Here is a tiny trained network, its code and every weight. The questions are about switching its units off for an input and a class, where a switched-off unit gives its printed mean instead of its output.

import numpy as np


def w(rows, s, z=0):
    codes = np.array(rows[::2]) - 128.0
    scale = np.full(codes.shape[1], s)
    scale[-1] = z or s
    return codes * scale


def norm(h):
    return h / np.sqrt((h * h).mean(-1, keepdims=True) + 1e-5)


def f(y):
    return y / 2 * (1 + np.tanh(0.7978845608 * (y + 0.044715 * y**3)))


def log_softmax(a):
    a = a - a.max(-1, keepdims=True)
    return a - np.log(np.exp(a).sum(-1, keepdims=True))


def net(x, mask):
    res = np.array(x, float).reshape(1, 7) / 4 @ E
    u = 0
    for l in range(2):
        y = f(norm(res) @ A[l][:, :-1].T + A[l][:, -1])
        res = res + np.where(mask[u : u + 10], y, B[l][:, -1]) @ B[l][:, :-1]
        u += 10
    return log_softmax(norm(res)[-1] @ U[:, :-1].T + U[:, -1])


A, B = {}, {}
E = w([
[96,86,246,163,109,96,150,119,24,183,126],'x0',
[180,86,98,134,144,158,254,81,110,28,131],'x1',
[153,111,157,124,122,141,127,140,166,129,92],'x2',
[101,133,129,143,125,102,146,198,138,117,93],'x3',
[114,141,161,117,137,127,127,178,165,114,123],'x4',
[189,195,97,104,223,135,149,115,119,133,64],'x5',
[131,137,152,120,131,131,117,141,150,114,128],'x6',
],0.0088)
A[0] = w([
[185,123,187,143,131,114,59,196,77,225,126,96],'0.n0',
[182,246,155,158,178,211,106,163,70,186,83,142],'0.n1',
[109,50,181,100,166,147,170,133,61,93,120,63],'0.n2',
[108,170,50,151,120,83,8,118,220,211,123,166],'0.n3',
[150,54,95,150,114,149,145,162,174,82,184,139],'0.n4',
[97,50,165,117,77,118,37,111,94,188,124,136],'0.n5',
[151,123,229,36,97,70,195,116,47,123,131,100],'0.n6',
[169,142,190,88,84,85,52,188,30,214,117,115],'0.n7',
[82,72,174,139,199,119,20,117,59,175,91,101],'0.n8',
[75,94,159,177,2,87,93,133,154,96,179,255],'0.n9',
],0.0068,0.0048)
B[0] = w([
[114,136,84,111,80,89,99,186,120,115,179,194],'0.n0',
[178,111,54,161,136,82,120,121,160,209,151,196],'0.n1',
[117,158,116,204,137,82,72,39,149,214,111,158],'0.n2',
[26,110,237,254,140,119,231,51,167,125,79,242],'0.n3',
[124,114,23,168,103,180,54,178,69,128,227,172],'0.n4',
[65,124,136,43,135,127,138,178,123,74,79,208],'0.n5',
[50,127,183,195,119,122,141,85,190,161,82,182],'0.n6',
[199,91,104,64,175,129,66,94,70,87,122,216],'0.n7',
[174,171,143,128,182,163,112,203,123,137,189,192],'0.n8',
[132,107,99,47,88,220,156,93,130,139,144,255],'0.n9',
],0.0071,0.0082)
A[1] = w([
[180,89,105,171,121,127,131,94,92,147,133,211],'1.n0',
[117,159,168,124,142,52,118,139,179,124,102,170],'1.n1',
[196,145,132,114,176,88,72,170,95,111,98,94],'1.n2',
[121,192,174,181,182,77,100,123,96,153,117,165],'1.n3',
[2,79,180,160,50,159,103,89,114,136,87,140],'1.n4',
[110,133,129,118,3,142,158,111,168,81,158,125],'1.n5',
[178,93,96,163,89,108,47,168,125,151,184,83],'1.n6',
[116,152,199,164,157,52,178,32,168,146,80,112],'1.n7',
[164,170,101,154,203,139,136,80,182,117,92,253],'1.n8',
[172,160,131,37,79,113,60,168,69,170,140,194],'1.n9',
],0.0089,0.0022)
B[1] = w([
[110,162,148,116,137,145,110,191,184,117,132,163],'1.n0',
[154,116,104,134,164,142,128,36,80,181,133,156],'1.n1',
[165,195,165,154,123,243,120,117,76,75,165,153],'1.n2',
[197,123,103,186,124,100,111,128,91,130,94,184],'1.n3',
[108,183,194,83,87,165,174,104,196,94,122,251],'1.n4',
[141,127,113,234,137,145,92,99,139,157,143,189],'1.n5',
[187,92,123,248,135,114,81,135,81,84,163,143],'1.n6',
[107,127,92,144,177,90,95,128,164,183,117,214],'1.n7',
[117,113,142,84,105,101,152,152,70,119,100,208],'1.n8',
[136,55,108,105,100,38,107,229,84,91,164,177],'1.n9',
],0.011)
U = w([
[41,179,206,159,76,206,177,66,228,137,133,175],'0',
[124,146,103,174,231,39,139,89,119,224,41,251],'1',
[64,33,173,11,68,90,84,211,98,94,184,118],'2',
[226,114,163,190,158,102,35,200,10,143,172,14],'3',
[143,46,36,230,100,186,72,146,132,87,210,54],'4',
[183,154,63,29,147,170,186,176,70,58,84,96],'5',
],0.013,0.0022)

Each question gives the input, the list of numbers given to net, and the class t.
The units are the neurons (one row each of A and B). Each row of codes is followed by its name. A weight is (code - 128) times the scale printed after its matrix; where a second scale follows, it is the last column's (A, B and U).
mask holds one flag per neuron, layer by layer. A switched-off neuron (its flag False) gives its mean, the last column of its row in B, instead of its output. The means were averaged over made-up inputs and are rounded, as every weight is.
A unit's drop is (log p(t) with every unit on - log p(t) with that unit switched off) / (log p(t) with every unit on - log p(t) with every unit switched off).
The circuit of an input: a set's keep is (log p(t) with only the set's units on - log p(t) with every unit switched off) / (log p(t) with every unit on - log p(t) with every unit switched off). Starting from the 12 units with the biggest drops (on a tie, the unit counted first), units are removed one at a time, each time the one whose removal leaves the highest keep (on an exact tie, the one counted first), for as long as the keep stays at least 0.8.
circuit, biggest first: the units of the circuit, biggest drop first
most important unit: the unit with the biggest drop
top k neurons: the k neurons with the biggest drops, biggest first
top k neurons in layer l: the k neurons of layer l with the biggest drops, biggest first
drop of u: that unit's drop, to one decimal
input [1,-4,2,0,-7,-4,2], class 2: circuit, biggest first	(0.n5)
input [7,-5,7,2,-1,1,2], class 3: top 2 neurons	(0.n8; 0.n7)
input [1,5,3,3,-1,6,4], class 1: top 3 neurons	(0.n7; 1.n7; 0.n9)
input [-1,-5,5,-6,-2,1,-3], class 1: top 3 neurons	(0.n3; 0.n9; 1.n7)
input [2,-6,-3,-6,-1,4,-1], class 3: top 2 neurons	(0.n7; 0.n8)
input [3,3,-5,-4,6,1,-3], class 1: top 2 neurons in layer 0	(0.n9; 0.n2)
input [3,2,6,8,5,-8,-1], class 0: top 2 neurons	(1.n4; 1.n5)
input [0,5,6,3,-1,-3,3], class 4: top 2 neurons	(0.n4; 0.n3)
input [-1,1,8,7,-6,2,-7], class 5: top 2 neurons	(0.n3; 0.n6)
input [1,-8,-8,-7,-3,-2,-5], class 2: top 2 neurons in layer 0	(0.n7; 0.n8)
input [8,3,-5,4,-7,0,2], class 0: top 3 neurons	(1.n4; 0.n6; 0.n1)
input [-4,1,-2,6,6,-8,-2], class 4: top 4 neurons	(0.n4; 0.n3; 0.n6; 1.n5)
input [-1,2,-5,1,8,-8,4], class 4: top 3 neurons	(0.n3; 0.n4; 1.n5)
input [8,8,8,-2,5,4,1], class 1: top 2 neurons	(1.n7; 0.n9)
input [-6,-4,-4,-6,1,-8,1], class 0: top neuron	(0.n3)
input [-5,-4,-1,-8,8,1,-6], class 1: top 2 neurons	(1.n7; 0.n9)
input [-8,-1,-1,1,-5,1,-3], class 1: top 2 neurons in layer 1	(1.n7; 1.n4)
input [4,-4,7,1,-6,0,5], class 2: top 2 neurons in layer 0	(0.n5; 0.n9)
input [4,8,-8,6,-6,2,0], class 1: top 2 neurons	(0.n9; 1.n7)
input [-4,7,8,8,-7,-2,1], class 4: most important unit	0.n4
input [-2,-6,-1,5,-2,-1,-8], class 0: top 2 neurons	(0.n3; 1.n4)
input [0,-3,4,0,8,1,0], class 1: drop of 0.n3	2.5
input [6,-1,6,-1,-1,-2,5], class 2: drop of 0.n3	1.0
input [-4,-6,-8,4,6,-6,-6], class 0: drop of 0.n3	0.4
input [-4,-7,-7,6,6,-7,-1], class 0: drop of 0.n3	1.1
